Each row has two labels, one from each of two sets.
[ 0.10 -0.48  0.44  1.83 -0.28  0.70 -0.44 -2.69  0.35  3.09  0.93  1.34
 -0.16 -0.71 -0.02  0.86  0.60 -2.85  0.33  0.53 -0.08  0.57  0.21  0.51
  1.01 -1.72 -0.04 -1.06  0.95 -0.37  1.50  0.10  0.84 -0.60 -2.59  0.01
  0.57  0.38 -1.37 -0.58 -0.30  0.26  0.77 -0.11 -0.22 -1.16  2.66  0.07
 -0.10 -1.57  1.42  0.17  2.06  4.99 -1.44  0.79  0.39  1.07 -0.11  0.92
 -0.54 -0.54 -1.51 -0.96  1.84 -0.09 -2.56  1.73 -0.10 -0.67 -0.41  0.00
 -0.77  0.21  0.44  0.30 -0.24  1.51] : G & jl
[-0.33  0.22  1.10  1.29 -0.92 -0.02  0.03 -2.05 -0.99  1.80  1.49  0.98
 -0.46  0.25  1.46  1.25  0.73 -3.72  1.55 -0.12  1.68 -0.29  2.69  0.04
  1.06 -6.18 -1.04 -0.47  0.58  3.03  0.37  0.70  0.31 -0.72 -2.62 -0.04
 -0.32 -0.38 -1.16  1.30  1.09  0.03  1.12 -0.04  0.28  0.03  0.88 -1.62
 -0.01 -0.15  0.93 -0.38  2.40 -1.74 -0.23 -0.06  0.00  0.22 -1.66  0.63
  0.54  0.48 -0.72 -2.95 -0.90 -0.29 -1.56  1.54  0.60 -0.28  0.68 -1.32
  1.06  1.95  0.51  0.03 -0.72 -0.06] : H & Zt
[ 0.04 -0.49  0.63  3.04 -1.69  0.39 -0.47 -1.90  0.37  2.15  0.48  0.10
 -0.23  1.00 -0.38  0.71 -1.31 -3.63 -1.95  0.63 -0.10 -0.35  1.11  0.23
  0.65 -3.45 -0.71 -1.08  1.24 -1.21  1.16 -0.21  1.59 -2.02 -0.32  0.62
 -0.37 -0.37 -0.27  2.49 -0.06  0.05  1.13 -1.19 -0.85 -0.30 -2.48 -0.37
  2.50  0.75  2.67 -1.01  2.22  7.73 -0.47  0.59  0.64 -0.53 -1.35  0.18
  0.20  0.08 -0.29 -2.48 -1.59  0.50 -1.39  0.12  0.06  0.89  0.13  0.65
 -0.61  1.00 -1.78 -0.03  0.26  1.02] : G & lf
[-0.16  2.18  1.89  1.37 -0.53  0.37 -1.16 -2.06 -0.76  3.23  0.84  0.11
  1.06  0.87  0.29  0.97  1.11 -2.23  1.45  0.40  0.46  0.86  0.96 -1.71
  1.25 -3.60 -0.69 -2.29 -0.10  1.45  0.27  0.14  0.16  0.61 -4.97 -0.60
  0.16  0.44 -0.69  0.02 -1.02  0.94  2.08  0.63 -0.11  0.18  1.86 -0.11
 -1.01 -1.77  1.90  0.35  3.52  4.79 -1.44  0.34 -0.33  0.63 -0.25  1.26
  0.22  0.02 -2.39 -1.30  2.41 -0.37 -1.42  0.44  0.37 -0.09 -0.94  0.18
  0.03  1.43  0.14  2.77 -1.59  1.69] : G & Zt
[-0.18 -0.62 -0.66  0.16 -0.74 -0.58 -0.96 -0.93 -0.39  0.06  0.87 -0.36
 -0.12  3.46  1.43  0.11  0.04 -2.30 -2.37 -0.04 -0.12 -0.18  2.12 -1.31
  0.76 -6.72 -0.79 -0.98  0.37  0.21  1.01  0.91  0.53 -0.67 -0.93  0.69
 -0.41 -0.66 -0.06  2.15 -0.09 -0.02  0.48 -0.98 -0.49  0.18  0.17 -0.67
  1.45  1.45  1.74 -1.13  2.09 -0.01 -0.88 -0.99 -0.07  0.37 -1.64  0.58
  0.33  0.15  0.40 -3.60 -2.11  0.91 -1.74 -0.20  0.38  0.65 -0.25  0.66
  1.27  0.92  0.02  0.07 -1.46  0.52] : H & lf
[ 0.07 -0.76  1.21  0.30 -0.67  0.16 -0.28 -2.79 -0.51  0.36  0.17  0.26
 -0.78  0.26  0.84  0.56  0.52 -2.50  2.16 -0.32  1.25  0.33  1.84  1.02
  1.92 -5.44 -1.33 -0.46 -0.16  2.70  0.59  0.97  0.07  1.47 -0.85  0.89
 -0.04 -0.56  0.19  0.72  0.81 -0.33  0.19 -1.44  0.51  1.69  0.88 -0.32
 -1.62  0.07 -0.89 -0.75 -0.12 -8.08 -0.66 -0.79 -1.36  1.35 -1.66  1.55
  0.73 -0.54 -0.04 -2.91 -0.46  0.89 -0.82  0.89  0.37  0.12 -0.39 -1.53
  1.93  1.87  0.27  0.36 -0.49 -0.29] : H & Zt
[-0.28 -0.94  0.70  1.46 -0.77 -0.56 -0.47 -0.71 -0.28  0.28  0.71  0.54
 -0.04  1.61 -0.79  0.75 -0.65 -2.54 -1.40  0.24  0.18 -0.31  1.68 -1.44
  0.78 -4.75 -1.52 -0.17  1.57  0.12  1.18  0.52  0.82 -0.33 -0.89  0.38
  0.37 -0.05  0.22  1.85  1.03 -0.09  0.81 -0.14  0.03  0.67 -0.05 -0.80
  1.35  0.33  0.98 -0.56  1.81 -1.88 -0.80  0.68 -0.05  0.03 -1.58  0.68
  0.63  0.04 -0.44 -3.09 -1.73  0.71 -2.65  0.38 -0.04  0.35 -0.49 -0.50
  2.01  0.75 -0.45  0.51  0.50 -0.19] : H & lf
[-0.26 -0.24  0.78  0.90 -1.28 -0.32  0.83 -1.47 -0.22 -1.00  0.57  1.85
 -0.56  0.17  1.88  1.60  1.35 -2.86  0.91 -0.01  1.72 -1.51  2.00  1.12
  0.08 -5.20 -0.87  0.14 -0.06  1.59  0.99  1.48  0.26  1.15  0.08  0.73
  0.91  0.79  0.55  0.15  1.06 -0.06  0.72 -1.29 -1.37 -0.57  0.61 -0.56
 -0.69  0.25 -0.98 -0.16 -0.60 -7.68 -0.38 -1.01  1.38 -0.56 -1.42  0.65
  0.37 -0.21 -0.79 -1.85 -1.34  2.37 -1.06  1.21  0.32 -0.26  1.09 -1.28
  3.08  0.81  0.60 -1.11  0.94 -0.19] : D & Zt
[ 0.03 -0.54  2.27  2.29 -0.89 -1.31 -0.53 -0.86  0.17  0.44  1.01  2.38
  1.26  0.19 -0.13  0.33  0.56 -1.64 -3.67  0.04 -0.01  0.96  2.85 -2.85
  0.59 -5.16 -1.06 -0.96  0.81  0.90  0.77  0.45  1.15  1.04 -0.52  0.24
  0.64 -2.66 -1.70  1.21 -0.39 -0.18  1.90  0.06 -0.82  0.21  1.39  0.33
  1.55  0.87  0.66  0.46  0.78 -4.23 -1.78  1.57 -0.19 -1.08 -0.87  1.06
  0.19  0.33  0.03 -2.90 -2.07  0.31 -1.83  0.70 -0.06  1.05  0.09  1.18
  2.59  0.01 -0.18  0.32 -0.77  0.14] : H & jl
[ 0.06 -0.51  0.19  0.24 -1.74 -1.48 -0.42 -1.90  0.64  3.17  0.55  0.41
  0.10  0.69  0.81  0.73 -0.32 -3.66 -0.70  1.44 -0.40 -0.08  0.43  2.22
  0.74 -2.79 -1.15 -0.87  0.43  1.95  1.68  0.40  1.87 -3.14 -1.91 -0.09
  0.56 -1.68 -2.25  1.76 -0.06  0.24  0.12  0.35 -0.22  1.13 -1.21 -0.50
  0.42  0.48  3.20 -2.17  1.54  4.85 -0.64  0.22 -1.35  0.59 -0.76  0.01
  0.29 -0.07 -0.94 -1.81 -0.15 -0.58  0.28  0.03  0.14  0.65  0.63  0.12
 -0.73  1.07  0.45  0.28 -1.60  1.65] : G & lf
[ 0.08 -0.99  1.32  3.25  0.11  0.01 -1.27 -1.45  0.51  2.05  1.00  1.71
 -0.51 -0.41  0.27  0.50  2.33 -2.11  4.87 -0.16 -0.52 -0.98  2.36 -1.17
  1.08 -4.84 -0.42 -0.10  0.42  2.53  0.48  0.54  0.51  0.58 -1.18  0.10
  0.18 -1.34  1.63  1.36 -0.50  0.17  1.31 -1.72  0.96  0.83  1.48 -0.55
  0.30 -0.79  0.02  0.68  1.22 -0.34 -0.87 -1.58 -0.49 -0.19 -1.75  0.83
  0.20  0.42 -0.78 -2.61 -1.57  0.40 -1.91  0.83  0.34 -0.55  1.31 -1.02
  2.93  1.29  0.98 -0.12  0.97  0.86] : H & jl
[ 0.02 -1.05  1.14 -0.42 -1.38 -0.23 -0.34 -0.92  1.25  0.30 -0.82 -0.37
 -0.45  1.10 -0.29  0.13 -0.11 -3.32 -2.05 -0.20 -0.74 -0.99  2.27  0.99
 -0.24 -5.20 -1.12  0.10  0.38 -0.27  1.34  0.11  1.33 -1.68 -1.16 -0.04
 -0.13 -1.59 -0.11  1.48 -0.13  0.06  0.73 -0.18 -0.28  0.44 -1.22 -1.17
  0.22  0.61  1.28 -0.73  1.40  0.28 -1.61  0.59  0.02  0.40 -1.28  1.60
 -0.28  0.85  1.10 -3.99 -2.49  0.08 -0.97  1.90  0.15  0.54 -0.35  0.72
  1.17  1.10 -0.52  0.49  0.44  0.52] : H & lf
[-0.24 -0.78  0.34  1.96 -0.28 -0.17  0.42 -2.05  0.04  2.63  1.94  2.73
  0.57 -0.79 -0.41  0.88  1.92 -2.95  0.69 -0.01 -0.55 -1.16  2.81 -0.27
  0.79 -4.20 -0.71 -0.08 -0.41  3.45 -0.05  0.70  0.72  0.13 -2.00  0.45
 -0.23 -0.93  0.11  1.27 -1.14 -0.58  1.14 -1.28 -0.11 -0.27  1.25 -1.02
 -0.26 -1.45 -0.06  0.92  0.43 -2.40  0.06  0.12  0.47 -0.11 -0.54  1.11
  0.46  0.70 -0.34 -3.04 -2.73  0.08 -1.11  4.84  0.16  0.41  3.02 -1.11
  2.26  1.43 -0.15 -0.19 -2.22  1.48] : H & jl
[ 0.16  0.27  1.64  0.95 -0.55  0.93  0.04 -2.40 -1.36  3.57 -0.15 -0.20
 -1.01 -0.34  0.80  0.59  0.62 -4.35  2.56  0.48  0.30 -0.18  2.52  0.58
  0.83 -5.27 -0.22 -0.76  0.16  0.67 -0.06  1.80  0.47 -0.16 -4.29  0.07
 -0.73  0.49  0.00  1.62  0.59 -0.11  1.58  0.61 -0.21  1.01  0.82 -0.44
 -0.44 -1.06  2.24 -0.54  3.57  4.85 -0.13  0.45 -0.84  0.66 -0.93  1.42
 -0.01  1.82 -1.14 -3.54  1.75  0.06 -0.89  0.67  1.23 -0.02 -1.61 -0.12
 -0.21  2.07  0.41  0.35 -0.89  1.19] : G & Zt
[ 0.05  0.17  0.70  2.23 -0.69 -1.08  1.00 -2.38 -0.78  0.96  1.65  3.50
  0.23 -0.57  1.14  0.41  1.09 -1.39  2.46 -0.61  2.91  2.00  1.55  3.16
  0.19 -4.59 -0.98 -0.97 -0.27  3.38 -0.08  2.17  0.39  0.64 -0.73  0.40
  0.69  0.95 -0.93  0.64  0.00 -2.12  2.30 -0.92  0.57  1.23  1.63  0.38
 -0.74  0.26 -1.23 -0.26  0.05 -8.08 -0.98 -1.28 -0.51 -0.75 -1.22  1.90
  0.80 -0.95  3.85 -2.50 -1.76  0.32 -1.60  1.14  0.70 -0.95  1.37 -0.71
  2.82 -1.85  0.97 -1.03 -1.63 -1.18] : D & Zt
[-0.44 -0.61  1.04 -0.14 -0.83 -0.63  0.00 -6.62 -0.28 -0.19  0.28  0.30
 -0.01  2.54  0.56 -0.17 -1.00 -5.20 -2.29 -1.10 -0.48  0.44  1.37  0.91
  0.46 -5.78 -0.74  0.40  0.65 -0.24  1.27 -0.20  0.29 -1.70 -1.37  0.64
 -1.65 -1.13 -1.21  1.87  1.24  0.86  1.96  0.67 -0.34  0.12 -1.13 -0.33
  1.95  0.73  1.46 -1.15  2.25  4.16 -0.82  0.11  0.56  0.52 -1.43  1.00
  0.02  0.71 -0.08 -3.88 -2.28 -0.08 -2.25  0.07 -0.22  1.99 -0.05  0.59
  0.28  2.01 -1.02  0.21 -0.16  0.92] : H & lf
[ 0.47 -0.04  1.97  1.11 -1.15 -1.65 -0.90 -1.09 -0.43 -0.44 -0.16 -1.44
 -0.43  1.91  1.24 -0.24 -1.30 -3.54 -1.41  0.93 -1.69 -0.73  0.70 -0.29
  1.03 -6.79 -0.87 -1.06 -0.27  1.62  1.91  0.49  0.27 -0.87 -1.04  0.47
  0.01 -0.99 -0.75  2.51  0.82 -0.66  1.17  0.97 -1.15 -0.26 -0.65 -1.11
  1.05  3.24  0.94 -1.07  1.89 -1.46 -0.39  0.76 -0.19 -1.17 -1.34  0.27
 -0.41 -0.23  0.71 -3.94 -1.55 -0.35 -1.58  0.21  1.02  0.47 -0.51  0.14
  1.13  0.86 -5.04 -0.46  0.52  1.18] : H & lf
[ 0.12  0.09  0.79  0.45 -2.47  0.87  0.64 -2.47 -0.67  1.50  0.81  0.45
  1.58 -0.38  2.16  0.48  1.29 -2.29  2.76  0.50  1.43  1.62  0.60  1.67
  0.37 -4.54  0.10 -0.54  0.26  2.86  0.07 -0.84  0.24 -0.41 -3.31 -0.33
 -0.65  1.30  4.62 -1.04  0.67 -0.87  1.41 -0.68 -0.14  0.35  1.52  0.21
 -0.84 -0.91  0.87 -0.20  2.47 -0.79 -0.23 -0.58  0.11  0.26 -0.99  2.13
  0.06  0.20 -1.69 -2.06  1.69 -2.18 -2.01  0.65  0.71  0.18 -0.27 -0.46
  0.10  1.52  0.84  0.87 -1.20  0.36] : G & Zt
[ 0.38  0.10  0.37  0.65 -0.38  0.39  0.18 -0.97  0.43  0.90 -0.27 -0.02
  1.10  1.40  0.81  1.21  0.96 -2.12 -2.04  0.47 -3.41  0.35  0.44 -1.56
  1.42 -3.63 -0.23 -0.15  0.12 -3.84  0.74 -0.15  0.89  0.18 -3.05  0.01
  0.01  0.01 -0.91  1.01  0.45  0.31  0.68  1.43 -0.55  0.42 -0.27  0.13
  1.58  0.42  2.62  0.18  3.72  8.02 -1.25  0.99  0.31  0.82 -0.58  1.39
 -0.09  0.20 -1.97 -3.11  1.24  0.27 -1.98 -0.43 -1.54  0.50 -1.83  0.35
 -1.03  2.18 -1.54  0.72  0.96  1.24] : G & lf
[ 0.47 -1.52  0.74  2.01 -0.79 -0.02  0.13 -1.31 -0.22  2.71 -0.85  3.01
  0.15 -0.52  0.48  0.94  0.95 -3.15  0.30 -0.37  0.57 -0.44  2.12 -0.24
  0.96 -3.63 -0.76  0.25  0.55 -1.63 -0.56 -1.07  1.14 -0.03 -3.30 -0.51
 -0.30 -0.31 -0.66  1.02 -1.06 -0.77  1.60 -0.08  0.00  0.65  1.34 -1.31
 -0.30 -1.20  3.08  0.68  2.54  2.76 -0.20  0.31 -0.07  0.90  0.42  1.99
  0.61 -1.56  0.45 -2.28 -0.13  0.55 -1.64  1.71  0.28  0.41  1.30 -0.13
  0.60  1.47  0.28  0.01  0.30  1.55] : G & jl
[-2.48  0.07  0.90  0.55  1.85  0.51 -0.17 -1.75 -0.56  2.32  1.23 -0.19
 -1.41 -0.52  1.68 -0.49 -0.14 -2.25  2.09  0.10  0.32 -0.95  2.55 -0.36
  1.05 -5.18 -0.35 -0.76  0.54  2.56  1.26  0.76 -1.11 -0.56 -0.52 -0.28
  0.44  0.05 -0.18  2.97  0.57 -0.12  0.45 -0.74 -0.61 -0.55 -0.18 -0.27
  0.53 -1.46  0.26 -0.59  2.30  0.35 -0.48 -0.04 -0.75  1.04 -1.33  1.54
  0.97 -0.09 -0.77 -2.60 -0.43  0.22 -1.32  0.86 -0.17 -0.60 -0.56 -0.58
  2.03  3.01  0.12 -0.16  0.45  0.75] : H & jl
[-0.02 -0.14  0.73  0.97 -1.24 -0.98 -0.14 -0.85 -1.74  0.04  0.04  0.63
 -0.44  1.45  0.93  1.02 -0.37 -3.91 -1.53  0.58  0.60 -2.19  3.31  0.22
  0.29 -7.35 -1.35 -1.10  1.09  0.65  1.11  0.41  1.74 -0.97 -0.65  0.21
  0.09 -1.31 -0.69  1.93  1.10 -0.35  0.52 -0.62 -0.47  0.62 -0.87  0.09
  1.77  0.70  0.76 -1.18  1.22  1.74 -0.04 -0.05 -0.54 -0.12 -1.05  0.46
 -0.20 -0.07  0.47 -3.53 -3.72  0.36 -1.99  0.64 -0.23  0.15 -0.27  1.88
  0.68 -1.43 -0.48 -1.51 -0.68  0.28] : H & lf
[ 0.57 -0.47  0.92  2.64 -1.14 -2.30  0.82 -2.26  0.45  2.69  0.72  1.20
  0.25 -0.38  0.48  0.75  0.45 -1.38  3.31  1.60  0.10  1.17  0.69  1.11
 -0.27 -4.97 -0.28 -1.49  0.31  5.90 -0.28  0.99  0.66 -1.18 -2.60  0.07
  0.62  0.44 -0.83 -0.12  0.26  0.18  1.99 -0.67 -0.46  1.19  1.70 -0.58
 -1.66 -0.42  0.99  0.19  1.23 -3.86 -1.41 -0.16  0.25 -0.57  0.27  0.24
  0.71 -0.02 -2.08 -1.44  1.31  0.31 -1.76  1.31  0.06 -0.14 -1.93 -0.97
  0.47  0.52  0.47  0.84 -2.21  1.15] : G & Zt
[ 0.04 -0.11  1.47 -0.04 -1.45 -0.48 -0.35 -1.44  0.81  2.40  1.99 -0.71
 -0.88  0.22  1.27  0.64  1.46 -3.08  2.64 -0.79  0.80 -0.70  1.60  0.12
  0.87 -4.42 -0.49  0.29  0.27  5.68  0.80  1.93  0.26 -1.40 -1.51  0.57
  1.15 -0.41 -0.98  1.21  1.30  0.31  0.09 -0.15 -0.19  0.74  1.11  0.14
 -1.57  0.87 -0.15 -0.86  1.62 -2.69 -0.42 -0.70 -0.40  0.62 -2.31  1.15
  0.50 -0.31 -0.52 -2.21 -1.98  0.61 -1.33  1.19 -0.30  0.86 -0.08 -1.01
  0.66  0.69  0.15  0.68 -0.24  0.63] : H & Zt
[-0.62 -1.40  1.91  2.65 -1.00 -1.26 -0.69 -2.26 -1.55  1.96  1.67  4.11
  0.17 -0.03  0.99  1.04  1.75 -3.56 -1.28 -0.10 -0.64 -0.23  4.12 -0.75
  0.96 -6.95 -1.27 -0.16  0.11 -0.50  0.71  0.03  1.36  1.02 -1.65  0.30
 -0.48 -1.21 -0.48  2.10 -0.67 -0.76  0.38 -1.89 -0.55  0.16  2.51 -0.97
  1.71 -0.99  0.64  1.41  1.57 -1.33 -1.73  1.05 -0.05 -0.12 -0.92 -0.16
  0.47  0.04 -0.40 -3.19 -3.63  0.22 -1.54 -0.05  0.08 -0.35  2.02 -0.32
  2.87  0.83  0.35 -0.31  0.86  0.72] : H & jl
